Here is a tiny trained network, its code and every weight. The questions are about switching its units off for an input and a class, where a switched-off unit gives its printed mean instead of its output.

import numpy as np


def w(rows, s, z=0):
    codes = np.array(rows[::2]) - 128.0
    scale = np.full(codes.shape[1], s)
    scale[-1] = z or s
    return codes * scale


def f(y):
    return y / 2 * (1 + np.tanh(0.7978845608 * (y + 0.044715 * y**3)))


def log_softmax(a):
    a = a - a.max(-1, keepdims=True)
    return a - np.log(np.exp(a).sum(-1, keepdims=True))


def net(x, mask):
    res = np.array(x, float).reshape(1, 2) / 4 @ E
    y = f(res @ A[0][:, :-1].T + A[0][:, -1])
    res = res + np.where(mask, y, B[0][:, -1]) @ B[0][:, :-1]
    return log_softmax(res[-1] @ U[:, :-1].T + U[:, -1])


A, B = {}, {}
E = w([
[122,138,75,100,31,91,254,97],'x0',
[117,182,244,192,193,55,190,136],'x1',
],0.0061)
A[0] = w([
[121,138,129,127,134,131,138,135,33],'neuron 0',
[121,111,40,108,104,157,60,134,106],'neuron 1',
[127,127,58,110,101,137,50,136,78],'neuron 2',
[132,129,225,130,144,114,153,139,72],'neuron 3',
[129,136,165,140,158,137,4,133,42],'neuron 4',
[130,146,90,128,85,110,219,122,30],'neuron 5',
[130,149,162,142,145,107,135,128,61],'neuron 6',
[116,149,218,145,153,94,170,137,99],'neuron 7',
[139,134,147,127,140,134,94,125,255],'neuron 8',
],0.014,0.0065)
B[0] = w([
[153,79,104,97,191,195,150,65,101],'neuron 0',
[155,166,152,171,176,146,88,95,247],'neuron 1',
[164,130,138,137,203,164,100,66,205],'neuron 2',
[154,129,126,146,210,187,109,70,205],'neuron 3',
[94,5,113,75,193,178,235,137,235],'neuron 4',
[92,27,134,83,194,169,183,161,217],'neuron 5',
[157,104,131,119,209,189,143,57,148],'neuron 6',
[164,147,116,144,148,161,52,95,253],'neuron 7',
[105,169,115,118,16,58,146,176,251],'neuron 8',
],0.02,0.0059)
U = w([
[206,176,150,197,157,174,13,37,75],'0',
[73,24,123,40,131,149,225,170,72],'1',
[110,236,130,159,1,2,89,192,254],'2',
],0.0085,0.0075)

Each question gives the input, the list of numbers given to net, and the class t.
The units are the neurons (one row each of A and B). Each row of codes is followed by its name. A weight is (code - 128) times the scale printed after its matrix; where a second scale follows, it is the last column's (A, B and U).
mask holds one flag per neuron, in row order. A switched-off neuron (its flag False) gives its mean, the last column of its row in B, instead of its output. The means were averaged over made-up inputs and are rounded, as every weight is.
A unit's drop is (log p(t) with every unit on - log p(t) with that unit switched off) / (log p(t) with every unit on - log p(t) with every unit switched off).
The circuit of an input: a set's keep is (log p(t) with only the set's units on - log p(t) with every unit switched off) / (log p(t) with every unit on - log p(t) with every unit switched off). Starting from all 9 units, units are removed one at a time, each time the one whose removal leaves the highest keep (on an exact tie, the one counted first), for as long as the keep stays at least 0.8.
units of the circuit, in order: the units of the circuit, biggest drop first
most important unit: the unit with the biggest drop
k most important neurons: the k neurons with the biggest drops, biggest first
drop when u is switched off: that unit's drop, to one decimal
input [5,-5], class 0: units of the circuit, in order	[neuron 1]
input [-2,-3], class 2: units of the circuit, in order	[neuron 3; neuron 7; neuron 5]
input [0,-3], class 2: 2 most important neurons	[neuron 3; neuron 7]
input [4,-4], class 0: 3 most important neurons	[neuron 4; neuron 1; neuron 8]
input [5,5], class 0: 4 most important neurons	[neuron 4; neuron 7; neuron 8; neuron 3]
input [7,-7], class 0: 4 most important neurons	[neuron 1; neuron 4; neuron 2; neuron 8]
input [6,7], class 0: 3 most important neurons	[neuron 7; neuron 4; neuron 3]
input [5,-6], class 0: 2 most important neurons	[neuron 1; neuron 4]
input [6,6], class 0: 2 most important neurons	[neuron 7; neuron 4]
input [0,3], class 2: 2 most important neurons	[neuron 2; neuron 1]
input [-4,-3], class 1: 3 most important neurons	[neuron 4; neuron 7; neuron 3]
input [2,2], class 2: drop when neuron 4 is switched off	0.4
input [-8,-3], class 1: drop when neuron 4 is switched off	1.8
input [7,-8], class 0: most important unit	neuron 1
input [3,-1], class 2: drop when neuron 4 is switched off	0.9
